Each row is followed by roughly how far along a hidden order it lies, from 0 to 10. A new part has a new order.
(in the rows, 128 means zero)
98 135 133 152 138 137 174 138 114 132 162 136 121 140 113 120 129 152 144 152 109 140 132 103 163 86 126 127 71 128 126 128 144 112 145 109 106 121 75 121 130 131 163 142 164 124 97 150 123 121 159 141 140 151 112 125 140 101 123 127 108 147 122 134 129 119 119 144 136 119 125 91 60 134 119 133 114 159 173 129 142 163 120 165 120 161 106 130 139 154 138 121 129 113 125 130 117 117 164 109 129 129 118 102 108 150 135 118 77 144 104 158 130 139 148 129 150 95 137 99 117 142 77 152 158 140 150 122 135 158 109 129 167 104 113 129 116 117 109 130 129 141 111 134 154 119 135 153 115 125 130 154 113 117 149 114 78 126 159 122 141 127 106 124 156 114 130 157 131 137 125 110 138 40 185 101 115 110 152 136 138 113 125 126 94 104 75 114 93 107 127 163 120 131 140 139 41 134 122 114 138 82 137 123 137 129 129 65 137 133 123 78 125 48 158 120 131 156 85 144 155 155 108 122 101 115 135 121 127 126 127 119 137 130 149 131 111 48 160 109 122 106 134 129
7
107 143 157 138 126 130 180 122 121 136 154 120 115 148 111 118 134 133 148 155 114 136 128 105 130 93 138 123 51 140 119 123 153 133 130 118 117 118 74 118 126 135 167 145 168 117 72 127 122 144 140 131 147 145 117 133 132 89 116 133 105 133 115 116 133 117 103 149 129 121 145 102 60 146 126 153 104 159 178 153 123 177 118 166 125 140 119 125 137 162 144 121 123 124 133 127 131 119 155 106 114 117 108 105 126 159 125 117 83 170 105 141 119 149 131 139 146 88 157 97 117 151 71 162 134 132 159 122 119 150 117 133 168 113 111 140 105 120 103 150 129 126 118 140 147 132 145 121 114 124 136 155 113 109 144 117 58 122 126 138 134 126 107 122 131 100 119 152 127 133 121 109 171 35 188 115 118 114 144 154 136 113 118 124 97 103 71 127 105 104 112 212 122 126 132 144 47 131 118 119 142 92 141 121 134 134 129 66 128 147 120 68 122 49 210 112 132 166 82 139 152 179 117 135 117 114 127 116 109 143 129 110 127 131 139 140 117 41 158 117 127 111 146 137
0
111 136 132 152 140 135 166 136 116 134 150 137 123 133 122 123 125 152 156 151 114 138 140 106 169 96 128 129 54 127 127 127 148 111 141 109 109 123 77 121 129 131 162 142 152 125 99 164 125 115 156 140 136 147 113 124 140 109 125 127 99 148 121 133 127 118 128 139 134 121 128 95 60 127 117 132 114 155 153 129 148 165 120 164 115 164 102 130 143 157 134 124 129 117 124 133 116 127 166 119 128 133 121 114 116 143 126 120 96 139 106 153 131 129 149 125 149 99 131 97 119 142 81 144 137 140 153 127 142 145 106 128 161 105 117 128 120 117 111 131 129 141 107 138 154 117 134 166 116 125 132 154 119 115 145 112 78 128 160 124 143 126 105 133 155 123 130 154 134 135 126 114 123 49 179 98 116 111 147 129 140 117 121 129 101 113 75 114 98 110 131 150 124 130 139 135 23 136 125 110 136 87 140 126 145 129 129 80 137 126 123 79 124 56 159 115 133 167 100 142 150 142 113 117 103 127 133 124 128 121 127 131 136 129 149 129 119 69 154 114 120 112 139 126
10
111 137 137 156 137 135 175 136 116 132 160 133 119 145 113 120 133 153 150 155 112 138 129 104 156 87 128 127 59 130 124 129 152 111 144 111 109 121 60 120 133 131 164 140 157 122 91 149 123 123 155 142 134 146 116 125 139 101 120 128 98 145 122 131 129 115 109 144 138 121 127 101 64 136 120 133 113 157 164 133 140 168 117 174 122 156 109 130 140 154 138 120 128 115 126 128 121 115 165 105 130 126 114 97 111 170 133 118 80 148 100 156 127 140 149 131 153 86 142 99 112 143 80 158 136 142 157 122 133 150 112 129 167 93 114 134 115 117 107 133 129 143 114 136 154 122 137 149 115 125 131 159 108 124 150 115 72 124 147 125 141 127 107 124 152 106 128 255 129 138 124 114 144 37 183 112 112 110 157 139 138 113 126 126 97 106 71 114 96 102 123 157 122 130 139 140 46 135 121 113 140 70 139 121 135 130 129 74 135 135 123 76 123 51 173 116 131 159 82 144 152 158 109 125 104 115 137 118 125 128 128 120 137 131 154 138 109 58 164 108 121 113 141 132
5
154 129 141 116 120 125 135 118 136 134 135 123 128 128 131 127 128 115 129 122 136 130 131 122 107 133 138 130 138 133 123 123 128 143 121 144 136 128 149 124 121 132 144 131 134 125 130 115 129 137 127 124 129 129 124 137 126 131 124 132 139 115 122 115 130 135 133 132 126 131 144 141 151 129 131 136 128 131 126 141 116 138 128 136 128 113 137 123 129 132 130 127 122 141 132 127 135 144 134 138 114 124 117 142 138 133 123 125 135 125 127 137 122 129 111 134 129 140 129 130 135 126 136 139 128 130 131 131 116 136 133 128 131 150 131 136 112 127 123 142 128 110 127 130 127 137 133 104 126 129 133 131 133 115 130 134 127 127 115 142 125 127 127 135 109 108 123 130 128 128 129 130 138 147 130 149 133 129 130 135 127 133 123 129 134 130 137 148 144 130 119 163 133 125 123 127 136 129 131 129 126 141 130 127 131 133 128 114 122 136 123 141 126 136 141 116 131 130 142 130 129 127 129 136 146 129 122 128 126 140 130 122 122 130 113 128 138 140 132 145 132 140 129 128
9
110 134 131 152 139 132 163 140 117 133 155 140 123 139 116 122 130 156 143 147 116 137 133 107 163 95 126 131 75 126 128 131 149 112 147 112 107 124 57 123 128 131 160 139 158 126 96 148 126 117 162 141 137 145 123 127 142 110 124 127 103 147 127 136 130 120 123 136 136 122 124 90 65 130 120 127 122 151 152 128 148 159 120 166 120 158 103 130 143 152 135 123 129 120 125 129 116 125 163 120 130 133 122 105 115 144 131 116 91 144 111 155 131 133 149 127 150 85 130 102 119 137 82 147 138 139 150 124 139 146 111 128 159 95 120 135 119 118 111 127 129 146 112 135 150 118 133 156 124 126 130 143 117 114 144 115 85 127 154 123 139 127 109 129 156 121 130 154 131 135 129 115 133 42 183 104 112 112 151 130 139 119 124 127 101 110 88 113 99 109 133 156 124 130 141 136 51 137 122 118 136 91 137 127 139 131 129 79 137 133 121 87 124 55 160 117 132 145 98 143 150 135 115 122 104 123 137 127 133 126 128 128 139 130 161 129 113 29 157 112 120 111 133 126
9
119 126 130 152 139 135 133 137 121 130 137 139 125 132 127 129 124 147 136 137 119 132 136 125 158 112 125 130 120 127 129 130 143 114 144 115 111 126 101 126 133 130 178 134 139 128 115 149 127 116 145 138 131 139 124 123 139 124 126 127 115 147 128 136 128 122 133 131 134 123 124 109 122 128 119 131 128 132 122 125 143 135 126 155 119 155 104 132 135 141 129 128 129 113 124 131 119 127 152 125 130 134 123 115 113 136 131 129 121 131 124 150 132 131 149 126 135 117 128 114 123 131 118 139 134 136 143 124 141 139 116 128 140 112 126 127 136 120 123 128 128 144 117 131 142 118 130 162 123 128 129 139 125 134 140 120 125 128 157 119 139 128 123 131 155 126 132 145 133 134 128 123 130 94 151 105 125 116 144 132 135 124 126 130 100 117 109 113 113 124 124 153 126 131 138 128 100 132 127 115 133 115 133 127 139 127 129 113 138 131 128 114 129 88 141 133 131 133 114 135 137 125 126 121 105 133 137 126 130 124 127 134 136 129 150 128 121 89 138 116 124 115 132 126
7
129 128 141 119 120 126 141 117 135 135 129 122 124 124 137 127 125 114 134 132 137 127 134 116 107 140 139 128 137 133 121 123 128 144 120 141 137 128 155 124 122 134 142 136 132 121 129 116 129 137 125 121 132 126 124 136 124 133 124 133 136 117 117 115 129 134 132 128 124 128 149 141 142 129 131 139 126 131 127 141 116 131 128 136 127 111 133 123 129 125 131 129 122 141 132 127 132 139 145 144 112 123 115 132 143 131 120 127 124 126 125 122 122 126 114 133 129 133 128 133 134 129 135 128 126 126 132 131 117 136 132 129 135 152 131 135 113 127 122 143 128 113 127 133 125 137 125 109 121 129 131 130 133 113 132 135 127 127 120 142 127 127 125 135 113 114 121 130 130 130 126 128 140 152 119 144 134 129 132 141 129 132 121 129 138 127 132 148 134 128 118 144 132 126 124 126 131 128 129 128 128 160 130 127 136 132 128 129 123 139 124 134 125 144 134 114 133 135 152 132 125 128 131 134 125 127 120 125 122 138 129 121 122 129 116 128 141 147 129 164 135 134 134 127
7
110 137 131 131 139 132 168 139 120 129 152 144 123 152 114 121 135 152 148 143 114 139 127 109 161 99 127 130 77 126 129 133 145 112 157 112 114 125 30 127 126 130 167 137 158 127 96 146 125 124 154 142 132 147 115 127 137 105 126 126 101 146 128 133 132 115 109 140 142 123 122 91 56 130 123 128 119 152 158 129 142 154 119 182 121 150 112 130 141 156 135 118 131 112 125 124 117 115 169 105 133 132 122 90 114 140 135 113 83 142 110 156 131 135 148 128 149 87 136 101 124 137 87 150 138 142 159 124 135 149 107 128 163 86 118 137 117 119 106 126 129 141 116 134 147 119 135 149 123 127 129 178 116 120 149 110 71 126 140 122 140 127 114 124 154 114 132 153 128 136 127 120 143 9 184 99 110 110 155 134 138 118 127 125 102 104 77 114 102 111 130 158 123 130 138 139 50 136 128 118 139 96 141 125 133 133 128 77 135 131 121 102 123 54 157 111 128 151 78 147 151 148 111 127 106 116 142 127 138 128 128 126 139 131 159 130 110 69 168 109 115 108 135 130
8
112 139 135 154 137 137 174 138 115 132 156 140 120 144 113 121 130 155 148 149 110 136 133 103 153 90 129 127 58 131 125 128 153 114 146 111 107 122 60 121 129 131 160 141 169 123 96 147 123 126 151 140 137 144 111 126 141 101 118 128 102 147 122 132 130 116 114 145 137 120 128 94 53 137 118 134 111 150 164 132 141 163 118 175 121 163 104 129 140 161 138 121 128 113 126 128 119 114 170 109 127 129 116 99 114 147 132 115 77 146 100 156 127 139 145 130 150 86 139 100 118 141 76 155 138 140 161 122 133 149 103 130 155 97 116 134 113 116 98 134 129 138 119 137 149 121 136 159 116 125 131 150 112 120 151 115 70 124 147 126 141 126 110 125 153 130 129 153 130 137 124 109 143 38 183 103 116 112 153 143 138 114 123 125 95 105 70 112 95 109 124 170 121 130 140 140 40 136 122 115 142 80 141 122 138 131 129 81 136 137 120 71 123 42 168 113 131 159 89 145 155 152 107 123 101 115 136 119 125 128 128 121 137 131 151 133 110 61 166 110 122 109 138 131
6
109 143 156 123 124 126 181 115 123 135 157 121 117 152 112 117 139 121 148 151 113 135 125 99 107 88 139 122 49 139 122 122 158 142 128 114 127 121 83 117 126 133 172 145 168 118 93 113 122 146 128 130 146 132 107 135 126 90 116 132 107 123 117 115 135 115 104 150 129 122 144 96 49 147 130 149 108 156 178 151 115 180 114 171 129 117 135 123 137 154 145 120 121 130 132 125 136 109 157 106 111 116 99 104 130 159 129 114 69 158 92 146 118 151 113 142 140 88 160 106 111 144 83 158 127 129 165 122 113 155 126 133 163 119 114 141 106 125 101 151 129 113 126 140 137 138 143 110 114 125 137 153 108 111 155 125 52 122 120 141 131 126 111 121 112 94 121 159 126 132 123 109 176 41 202 122 119 123 148 160 130 112 122 123 96 105 79 134 104 104 111 222 121 126 128 145 49 128 119 128 142 94 136 122 129 136 129 66 124 150 119 61 123 40 223 110 128 169 77 134 157 183 109 138 128 110 121 116 116 147 129 113 123 132 116 135 111 55 168 111 131 125 148 139
8
117 130 132 144 117 136 151 132 120 129 141 123 126 139 118 125 129 134 134 139 119 131 125 124 139 111 126 123 96 129 126 127 143 120 143 117 117 126 109 125 133 129 172 131 134 128 124 141 124 129 144 138 133 130 123 124 135 105 128 126 117 138 124 129 128 120 112 143 135 124 123 115 91 135 123 131 113 134 153 125 134 145 124 154 127 143 118 131 132 147 131 126 129 121 127 130 127 113 141 110 132 123 122 120 118 123 134 127 92 140 112 146 131 136 139 128 136 115 138 119 133 135 107 144 129 133 147 124 129 139 120 130 144 114 119 128 133 127 120 127 128 142 123 129 137 123 133 139 123 125 129 143 118 130 143 121 89 127 136 122 138 128 123 121 141 127 126 144 128 133 122 119 133 115 148 115 128 126 141 133 131 119 129 125 113 119 98 112 112 121 124 151 122 131 135 135 99 127 120 124 135 118 130 126 129 128 129 101 132 131 131 93 129 87 153 131 130 137 109 135 144 146 117 123 110 121 134 120 117 126 127 119 130 129 139 133 119 93 142 113 128 119 132 132
1
